Below are the code and all the weights of a small trained network. Each question names an input and a class and asks about switching units off, where a switched-off unit gives its printed mean instead of its output.

import numpy as np


def w(rows, s, z=0):
    codes = np.array(rows[::2]) - 128.0
    scale = np.full(codes.shape[1], s)
    scale[-1] = z or s
    return codes * scale


def norm(h):
    return h / np.sqrt((h * h).mean(-1, keepdims=True) + 1e-5)


def f(y):
    return y / 2 * (1 + np.tanh(0.7978845608 * (y + 0.044715 * y**3)))


def log_softmax(a):
    a = a - a.max(-1, keepdims=True)
    return a - np.log(np.exp(a).sum(-1, keepdims=True))


def net(x, mask):
    res = np.array(x, float).reshape(1, 6) / 4 @ E
    u = 0
    for l in range(3):
        y = f(norm(res) @ A[l][:, :-1].T + A[l][:, -1])
        res = res + np.where(mask[u : u + 13], y, B[l][:, -1]) @ B[l][:, :-1]
        u += 13
    return log_softmax(norm(res)[-1] @ U[:, :-1].T + U[:, -1])


A, B = {}, {}
E = w([
[45,254,34,28],'x0',
[75,146,89,199],'x1',
[24,138,234,129],'x2',
[139,121,138,141],'x3',
[50,82,81,59],'x4',
[127,129,127,128],'x5',
],0.0065)
A[0] = w([
[94,143,192,158,107],'0.n0',
[211,159,79,133,194],'0.n1',
[146,115,193,137,131],'0.n2',
[195,113,172,1,255],'0.n3',
[76,122,83,202,116],'0.n4',
[128,194,163,212,39],'0.n5',
[99,162,166,137,94],'0.n6',
[139,176,94,102,20],'0.n7',
[95,99,121,137,142],'0.n8',
[110,151,217,156,88],'0.n9',
[187,139,204,25,64],'0.n10',
[163,121,157,61,95],'0.n11',
[106,158,193,137,38],'0.n12',
],0.0098,0.00092)
B[0] = w([
[185,118,177,85,185],'0.n0',
[140,162,143,31,223],'0.n1',
[90,121,131,98,181],'0.n2',
[53,138,69,254,254],'0.n3',
[100,189,141,213,184],'0.n4',
[69,136,125,120,204],'0.n5',
[143,166,149,67,156],'0.n6',
[67,111,222,62,163],'0.n7',
[113,11,210,128,146],'0.n8',
[131,113,156,110,203],'0.n9',
[64,197,168,198,208],'0.n10',
[102,168,46,173,161],'0.n11',
[211,99,142,67,164],'0.n12',
],0.0065,0.0035)
A[1] = w([
[111,43,100,73,181],'1.n0',
[118,184,56,40,131],'1.n1',
[224,93,161,123,94],'1.n2',
[147,99,102,117,80],'1.n3',
[31,110,89,254,126],'1.n4',
[97,90,238,138,5],'1.n5',
[88,165,101,137,204],'1.n6',
[189,137,115,105,62],'1.n7',
[113,118,155,49,131],'1.n8',
[174,181,136,127,144],'1.n9',
[111,211,80,166,174],'1.n10',
[173,152,76,141,101],'1.n11',
[150,141,52,125,99],'1.n12',
],0.0079,0.0012)
B[1] = w([
[145,14,67,179,155],'1.n0',
[202,155,124,225,243],'1.n1',
[30,101,118,165,173],'1.n2',
[25,19,49,17,118],'1.n3',
[169,207,52,182,255],'1.n4',
[89,175,9,205,217],'1.n5',
[148,48,83,189,194],'1.n6',
[151,140,249,101,122],'1.n7',
[115,30,80,106,153],'1.n8',
[148,86,153,53,150],'1.n9',
[248,117,165,185,221],'1.n10',
[205,212,121,92,146],'1.n11',
[81,2,92,148,158],'1.n12',
],0.0037,0.0035)
A[2] = w([
[170,144,124,105,72],'2.n0',
[166,73,93,170,143],'2.n1',
[86,200,83,47,83],'2.n2',
[196,216,240,111,173],'2.n3',
[210,99,75,132,129],'2.n4',
[166,245,123,56,154],'2.n5',
[13,129,200,92,105],'2.n6',
[198,130,55,95,127],'2.n7',
[119,197,216,90,119],'2.n8',
[65,134,91,101,252],'2.n9',
[51,75,91,134,100],'2.n10',
[155,147,65,146,112],'2.n11',
[117,192,99,70,159],'2.n12',
],0.011,0.0023)
B[2] = w([
[145,65,124,101,125],'2.n0',
[66,119,212,99,201],'2.n1',
[87,54,163,177,202],'2.n2',
[200,72,28,141,255],'2.n3',
[102,168,211,118,194],'2.n4',
[41,61,95,150,227],'2.n5',
[175,194,168,45,220],'2.n6',
[129,192,208,56,188],'2.n7',
[191,116,99,81,200],'2.n8',
[241,130,168,175,202],'2.n9',
[254,109,10,112,191],'2.n10',
[174,164,226,68,186],'2.n11',
[18,26,209,173,187],'2.n12',
],0.0061,0.0053)
U = w([
[67,58,163,140,252],'0',
[154,127,212,5,80],'1',
[201,78,23,128,107],'2',
[113,215,132,207,46],'3',
],0.011,0.0041)

Each question gives the input, the list of numbers given to net, and the class t.
The units are the neurons (one row each of A and B). Each row of codes is followed by its name. A weight is (code - 128) times the scale printed after its matrix; where a second scale follows, it is the last column's (A, B and U).
mask holds one flag per neuron, layer by layer. A switched-off neuron (its flag False) gives its mean, the last column of its row in B, instead of its output. The means were averaged over made-up inputs and are rounded, as every weight is.
A unit's drop is (log p(t) with every unit on - log p(t) with that unit switched off) / (log p(t) with every unit on - log p(t) with every unit switched off).
The circuit of an input: a set's keep is (log p(t) with only the set's units on - log p(t) with every unit switched off) / (log p(t) with every unit on - log p(t) with every unit switched off). Starting from the 12 units with the biggest drops (on a tie, the unit counted first), units are removed one at a time, each time the one whose removal leaves the highest keep (on an exact tie, the one counted first), for as long as the keep stays at least 0.8.
circuit, biggest first: the units of the circuit, biggest drop first
most important unit: the unit with the biggest drop
k most important neurons: the k neurons with the biggest drops, biggest first
top k neurons in layer l: the k neurons of layer l with the biggest drops, biggest first
input [6,-1,2,4,-4,2], class 0: most important unit => 2.n12
input [-2,7,2,3,-8,6], class 2: circuit, biggest first => 2.n3, 0.n3, 0.n0, 0.n10
input [8,-7,-3,5,0,7], class 0: circuit, biggest first => 2.n12, 2.n2
input [5,0,-6,-4,4,-2], class 1: circuit, biggest first => 2.n7, 2.n11
input [5,-6,-8,-7,5,2], class 1: 3 most important neurons => 2.n7, 2.n11, 1.n1
input [5,-5,-8,-4,2,-8], class 1: 3 most important neurons => 2.n7, 2.n11, 1.n1
input [7,-8,3,-4,-4,6], class 3: 2 most important neurons => 0.n3, 0.n10
input [6,6,-1,2,-3,-7], class 0: circuit, biggest first => 0.n3, 2.n12, 2.n2
input [5,3,2,8,8,0], class 2: circuit, biggest first => 2.n10, 2.n9
input [8,3,-8,-1,3,1], class 0: circuit, biggest first => 2.n12, 2.n2, 0.n7
input [-1,-8,-5,4,7,-3], class 3: 2 most important neurons => 0.n3, 0.n10
input [6,5,3,-1,7,4], class 2: top 2 neurons in layer 0 => 0.n10, 0.n1
input [-1,-3,3,-6,5,2], class 2: 2 most important neurons => 2.n10, 0.n4
input [0,7,1,-7,4,3], class 3: most important unit => 0.n4
input [4,-8,-7,-4,-1,6], class 3: circuit, biggest first => 0.n3, 0.n10
input [-6,-6,2,-1,7,-4], class 2: top 2 neurons in layer 2 => 2.n10, 2.n12
input [5,-4,5,-1,-7,8], class 2: 2 most important neurons => 2.n3, 2.n8
input [4,4,6,5,8,6], class 2: top 2 neurons in layer 1 => 1.n0, 1.n8
input [-1,8,5,1,4,-6], class 3: 2 most important neurons => 0.n4, 2.n3
input [8,4,4,1,-4,-3], class 0: 2 most important neurons => 2.n12, 0.n3
input [-3,1,4,-6,0,-3], class 1: most important unit => 2.n6
input [5,-7,1,-1,5,-8], class 3: 3 most important neurons => 0.n3, 0.n10, 2.n3
input [8,1,-7,3,6,4], class 0: top 3 neurons in layer 2 => 2.n12, 2.n2, 2.n6
input [7,4,-2,7,-2,8], class 0: 2 most important neurons => 0.n3, 0.n7
input [-6,4,8,-5,0,-4], class 1: top 2 neurons in layer 0 => 0.n3, 0.n0
input [-4,6,-3,-2,0,2], class 3: 2 most important neurons => 0.n4, 1.n4
input [0,8,5,-4,5,1], class 3: top neuron in layer 2 => 2.n3
input [2,7,5,7,8,1], class 2: top 3 neurons in layer 0 => 0.n10, 0.n3, 0.n8
